Here is a tiny trained network, its code and every weight. The questions are about switching its units off for an input and a target symbol, where a switched-off unit gives its printed mean instead of its output.

import numpy as np


def w(rows, s, z=0):
    codes = np.array(rows[::2]) - 128.0
    scale = np.full(codes.shape[1], s)
    scale[-1] = z or s
    return codes * scale


def f(y):
    return np.maximum(y, 0)


def softmax(a):
    e = np.exp(a - a.max(-1, keepdims=True))
    return e / e.sum(-1, keepdims=True)


def log_softmax(a):
    a = a - a.max(-1, keepdims=True)
    return a - np.log(np.exp(a).sum(-1, keepdims=True))


def net(x, mask):
    ids = ['αβεζμξσφψω'.index(c) for c in x.split()]
    T = len(ids)
    res = E[ids] + P[:T]
    r = res
    for j in range(2):
        rows = slice(2 * j, 2 * j + 2)
        q, k, v = (r @ M[0][rows].T for M in (Q, K, V))
        z = softmax(np.where(np.tri(T) > 0, q @ k.T / 2**0.5, -1e9)) @ v
        o = O[0][rows]
        res = res + np.where(mask[j], z, o[:, -1]) @ o[:, :-1]
    y = f(res @ A[0][:, :-1].T + A[0][:, -1])
    res = res + np.where(mask[2:6], y, B[0][:, -1]) @ B[0][:, :-1]
    return log_softmax(res[-1] @ U[:, :-1].T + U[:, -1])


Q, K, V, O, A, B = {}, {}, {}, {}, {}, {}
E = w([
[139,58,80,95,252,164],'α',
[150,128,152,148,93,82],'β',
[146,108,159,178,103,85],'ε',
[73,152,75,106,82,204],'ζ',
[198,177,162,48,174,133],'μ',
[155,10,21,119,186,126],'ξ',
[217,108,143,172,103,146],'σ',
[24,124,120,140,147,156],'φ',
[41,111,133,160,146,133],'ψ',
[110,29,4,75,158,69],'ω',
],0.011)
P = w([
[41,170,76,156,151,186],'0',
[70,101,93,88,155,182],'1',
[93,151,39,161,189,133],'2',
[115,78,128,66,118,165],'3',
[159,164,46,180,192,85],'4',
[124,63,155,43,116,162],'5',
[185,177,44,194,202,59],'6',
[134,48,173,33,98,164],'7',
[213,189,45,208,212,37],'8',
[136,35,191,22,86,156],'9',
[244,202,44,218,213,15],'10',
[225,25,231,13,66,121],'11',
[244,201,37,241,211,1],'12',
[224,16,240,6,52,111],'13',
],0.0047)
Q[0] = w([
[115,252,160,202,125,136],'head 1',
[152,129,10,146,197,86],'head 1',
[109,18,225,43,71,152],'head 2',
[154,61,121,88,105,175],'head 2',
],0.031)
K[0] = w([
[21,177,4,160,154,221],'head 1',
[218,183,143,169,154,31],'head 1',
[117,68,177,65,85,173],'head 2',
[121,62,181,134,133,87],'head 2',
],0.028)
V[0] = w([
[184,86,189,205,223,251],'head 1',
[88,1,56,160,156,84],'head 1',
[45,113,197,120,224,55],'head 2',
[135,190,75,53,158,185],'head 2',
],0.025)
O[0] = w([
[226,140,83,215,144,233,201],'head 1',
[137,69,117,65,58,179,253],'head 1',
[87,158,250,116,171,154,5],'head 2',
[170,97,154,126,114,48,180],'head 2',
],0.017,0.0048)
A[0] = w([
[207,98,110,86,206,118,40],'neuron 1',
[168,84,102,62,248,106,4],'neuron 2',
[171,218,187,129,18,132,150],'neuron 3',
[165,70,184,151,131,136,224],'neuron 4',
],0.018,0.0037)
B[0] = w([
[46,123,227,142,98,115,254],'neuron 1',
[189,208,24,66,91,179,183],'neuron 2',
[220,247,241,133,83,90,153],'neuron 3',
[132,77,83,159,153,119,201],'neuron 4',
],0.015,0.017)
U = w([
[136,124,170,129,128,105,134],'α',
[180,143,115,100,94,154,13],'β',
[73,136,129,90,132,184,129],'ε',
[136,132,132,159,170,74,230],'ζ',
[122,190,166,116,125,144,155],'μ',
[131,75,101,138,121,67,180],'ξ',
[126,129,86,164,128,159,210],'σ',
[103,136,163,105,84,122,15],'φ',
[204,139,136,140,122,111,2],'ψ',
[1,119,133,105,133,124,169],'ω',
],0.0098,0.0055)

Each question gives the input, a string of symbols that net reads in full, and the target symbol t.
The units are the heads (2 rows each of Q, K, V and O) and the neurons (one row each of A and B). Each row of codes is followed by its name. A weight is (code - 128) times the scale printed after its matrix; where a second scale follows, it is the last column's (O, A, B and U).
mask holds one flag per unit, heads first, then neurons. A switched-off unit (its flag False) gives its mean, the last column of its rows in O or B, instead of its output. The means were averaged over made-up inputs and are rounded, as every weight is.
A unit's drop is (log p(t) with every unit on - log p(t) with that unit switched off) / (log p(t) with every unit on - log p(t) with every unit switched off).
The circuit of an input: a set's keep is (log p(t) with only the set's units on - log p(t) with every unit switched off) / (log p(t) with every unit on - log p(t) with every unit switched off). Starting from all 6 units, units are removed one at a time, each time the one whose removal leaves the highest keep (on an exact tie, the one counted first), for as long as the keep stays at least 0.8.
circuit, biggest first: the units of the circuit, biggest drop first
unit that matters most: the unit with the biggest drop
top k neurons: the k neurons with the biggest drops, biggest first
which heads matter: for each layer, one digit per head in row order, 1 if its drop is at least 0.15 and else 0, layers parted by /
input β σ ζ σ σ ζ ζ μ, target μ: unit that matters most => neuron 1
input ω ζ ζ ψ σ ξ ω ψ, target β: top 3 neurons => [neuron 1; neuron 3; neuron 4]
input ξ σ σ ζ μ α ζ ε, target ψ: top 2 neurons => [neuron 3; neuron 1]
input φ ζ ξ ζ ψ β ω ζ ζ ζ σ ψ ζ, target σ: circuit, biggest first => [head 2; head 1]
input σ ζ ψ ζ ε μ ξ ξ ψ ζ β φ, target ξ: top 3 neurons => [neuron 1; neuron 2; neuron 4]
input σ ψ ζ σ β β, target σ: circuit, biggest first => [neuron 1; head 2]
input φ ε σ ζ, target ε: top 2 neurons => [neuron 1; neuron 4]
input σ ψ ζ α, target σ: which heads matter => 10
input ζ σ σ α ε, target σ: which heads matter => 01
input σ β ω, target β: which heads matter => 10
input φ σ φ ζ μ ζ σ ψ ψ, target σ: which heads matter => 11
input ω ξ ε ζ ξ, target ε: which heads matter => 01
input ξ ψ μ ε, target μ: which heads matter => 01
input σ σ ψ ζ α ψ β ψ σ, target σ: circuit, biggest first => [head 2]
input ζ σ ω ω σ σ ψ, target σ: which heads matter => 10
input ξ β ζ ζ ε β α ε ζ α ζ ψ μ β, target μ: top 2 neurons => [neuron 3; neuron 4]
input ζ ζ ζ ζ ζ ξ ζ ζ, target β: circuit, biggest first => [neuron 1; head 1]
input ζ ψ β β, target μ: top 2 neurons => [neuron 3; neuron 1]
input ζ ζ ψ ζ ζ β α β ζ ψ, target ω: top 2 neurons => [neuron 2; neuron 3]
input ζ ξ ω α, target α: top 2 neurons => [neuron 1; neuron 3]
input ζ ζ ε β ζ ζ ζ ω ζ ζ ω μ σ φ, target ζ: which heads matter => 10
input ζ β σ ζ ζ ω, target σ: top 2 neurons => [neuron 4; neuron 2]
input ω φ ζ ζ ζ ξ ζ ζ ω ψ ε, target φ: circuit, biggest first => [head 1]
input σ ζ μ ζ ζ μ ψ σ ε ζ ζ ε ω, target ε: which heads matter => 01
input ξ ψ β ζ, target μ: which heads matter => 01
input ζ σ σ σ ω ζ ω β ξ ζ φ, target β: which heads matter => 10
input β ζ ω σ ζ β ω, target β: circuit, biggest first => [neuron 2]
input μ ψ ζ σ ζ ξ ψ ω σ ψ ζ ε, target μ: circuit, biggest first => [head 2; neuron 3]
